Below are the code and all the weights of a small trained network. Each question names an input and a class and asks about switching units off, where a switched-off unit gives its printed mean instead of its output.

import numpy as np


def w(rows, s, z=0):
    codes = np.array(rows[::2]) - 128.0
    scale = np.full(codes.shape[1], s)
    scale[-1] = z or s
    return codes * scale


def norm(h):
    return h / np.sqrt((h * h).mean(-1, keepdims=True) + 1e-5)


def f(y):
    return y / 2 * (1 + np.tanh(0.7978845608 * (y + 0.044715 * y**3)))


def log_softmax(a):
    a = a - a.max(-1, keepdims=True)
    return a - np.log(np.exp(a).sum(-1, keepdims=True))


def net(x, mask):
    res = np.array(x, float).reshape(1, 6) / 4 @ E
    u = 0
    for l in range(3):
        y = f(norm(res) @ A[l][:, :-1].T + A[l][:, -1])
        res = res + np.where(mask[u : u + 6], y, B[l][:, -1]) @ B[l][:, :-1]
        u += 6
    return log_softmax(norm(res)[-1] @ U[:, :-1].T + U[:, -1])


A, B = {}, {}
E = w([
[69,122,89,220,65,134],'x0',
[154,232,104,9,123,100],'x1',
[53,174,182,194,144,86],'x2',
[92,106,75,86,119,39],'x3',
[47,2,101,97,104,109],'x4',
[147,182,136,79,100,155],'x5',
],0.0055)
A[0] = w([
[136,79,121,157,183,193,33],'0.n1',
[132,176,127,254,185,164,250],'0.n2',
[102,91,178,249,207,152,68],'0.n3',
[118,119,91,107,103,111,163],'0.n4',
[100,63,157,95,102,26,174],'0.n5',
[169,239,106,49,182,88,147],'0.n6',
],0.0077,0.0013)
B[0] = w([
[95,189,90,112,62,120,154],'0.n1',
[225,112,122,102,231,75,232],'0.n2',
[87,63,255,180,52,72,232],'0.n3',
[72,119,38,192,106,138,152],'0.n4',
[170,124,29,79,201,193,200],'0.n5',
[172,117,212,213,213,56,254],'0.n6',
],0.0062,0.0052)
A[1] = w([
[253,235,242,140,175,91,86],'1.n1',
[177,213,126,83,70,157,251],'1.n2',
[53,5,146,202,69,168,173],'1.n3',
[157,77,70,54,133,79,180],'1.n4',
[117,229,180,107,162,113,200],'1.n5',
[160,68,89,128,225,115,70],'1.n6',
],0.0062,0.0015)
B[1] = w([
[148,162,197,150,118,76,254],'1.n1',
[182,157,227,150,98,70,139],'1.n2',
[254,128,216,155,154,106,197],'1.n3',
[89,242,152,155,124,138,159],'1.n4',
[186,20,164,158,148,119,165],'1.n5',
[46,166,46,188,88,109,160],'1.n6',
],0.0077,0.0081)
A[2] = w([
[194,126,254,72,199,174,200],'2.n1',
[111,68,152,217,148,89,87],'2.n2',
[215,114,180,120,44,139,53],'2.n3',
[134,11,106,184,127,91,216],'2.n4',
[32,124,89,80,107,175,8],'2.n5',
[89,161,88,42,66,78,117],'2.n6',
],0.0078,0.0015)
B[2] = w([
[138,83,95,160,191,153,255],'2.n1',
[152,162,173,114,141,161,216],'2.n2',
[74,48,89,100,88,88,192],'2.n3',
[140,207,150,82,197,101,197],'2.n4',
[145,163,143,209,197,167,145],'2.n5',
[135,207,159,232,126,254,141],'2.n6',
],0.0083,0.0077)
U = w([
[52,170,18,136,173,128,133],'0',
[216,146,254,163,156,60,211],'1',
[95,66,68,74,38,105,3],'2',
],0.012,0.0051)

Each question gives the input, the list of numbers given to net, and the class t.
The units are the neurons (one row each of A and B). Each row of codes is followed by its name. A weight is (code - 128) times the scale printed after its matrix; where a second scale follows, it is the last column's (A, B and U).
mask holds one flag per neuron, layer by layer. A switched-off neuron (its flag False) gives its mean, the last column of its row in B, instead of its output. The means were averaged over made-up inputs and are rounded, as every weight is.
A unit's drop is (log p(t) with every unit on - log p(t) with that unit switched off) / (log p(t) with every unit on - log p(t) with every unit switched off).
The circuit of an input: a set's keep is (log p(t) with only the set's units on - log p(t) with every unit switched off) / (log p(t) with every unit on - log p(t) with every unit switched off). Starting from the 12 units with the biggest drops (on a tie, the unit counted first), units are removed one at a time, each time the one whose removal leaves the highest keep (on an exact tie, the one counted first), for as long as the keep stays at least 0.8.
circuit, biggest first: the units of the circuit, biggest drop first
k most important neurons: the k neurons with the biggest drops, biggest first
k most important neurons of layer l: the k neurons of layer l with the biggest drops, biggest first
drop of u: that unit's drop, to one decimal
input [1,-2,1,7,0,-7], class 0: most important neuron	[0.n5]
input [-1,-7,-8,-3,2,6], class 2: circuit, biggest first	[2.n3; 0.n6; 0.n1]
input [-4,-2,-6,-4,7,8], class 0: circuit, biggest first	[0.n3; 1.n1; 1.n3]
input [4,-4,-8,-7,6,7], class 2: circuit, biggest first	[2.n3; 0.n6]
input [-1,-2,-5,-2,4,6], class 2: 2 most important neurons	[0.n2; 0.n5]
input [6,7,-7,-8,0,-5], class 2: 2 most important neurons	[2.n3; 1.n3]
input [3,3,-8,-7,5,-6], class 2: 2 most important neurons of layer 0	[0.n6; 0.n3]
input [7,7,-7,-1,3,6], class 2: 2 most important neurons	[1.n2; 0.n2]
input [2,-2,2,8,4,-1], class 0: drop of 0.n5	1.0
input [1,-5,-7,1,2,8], class 2: drop of 0.n6	0.1
input [-4,-2,5,5,0,2], class 0: drop of 0.n5	0.8
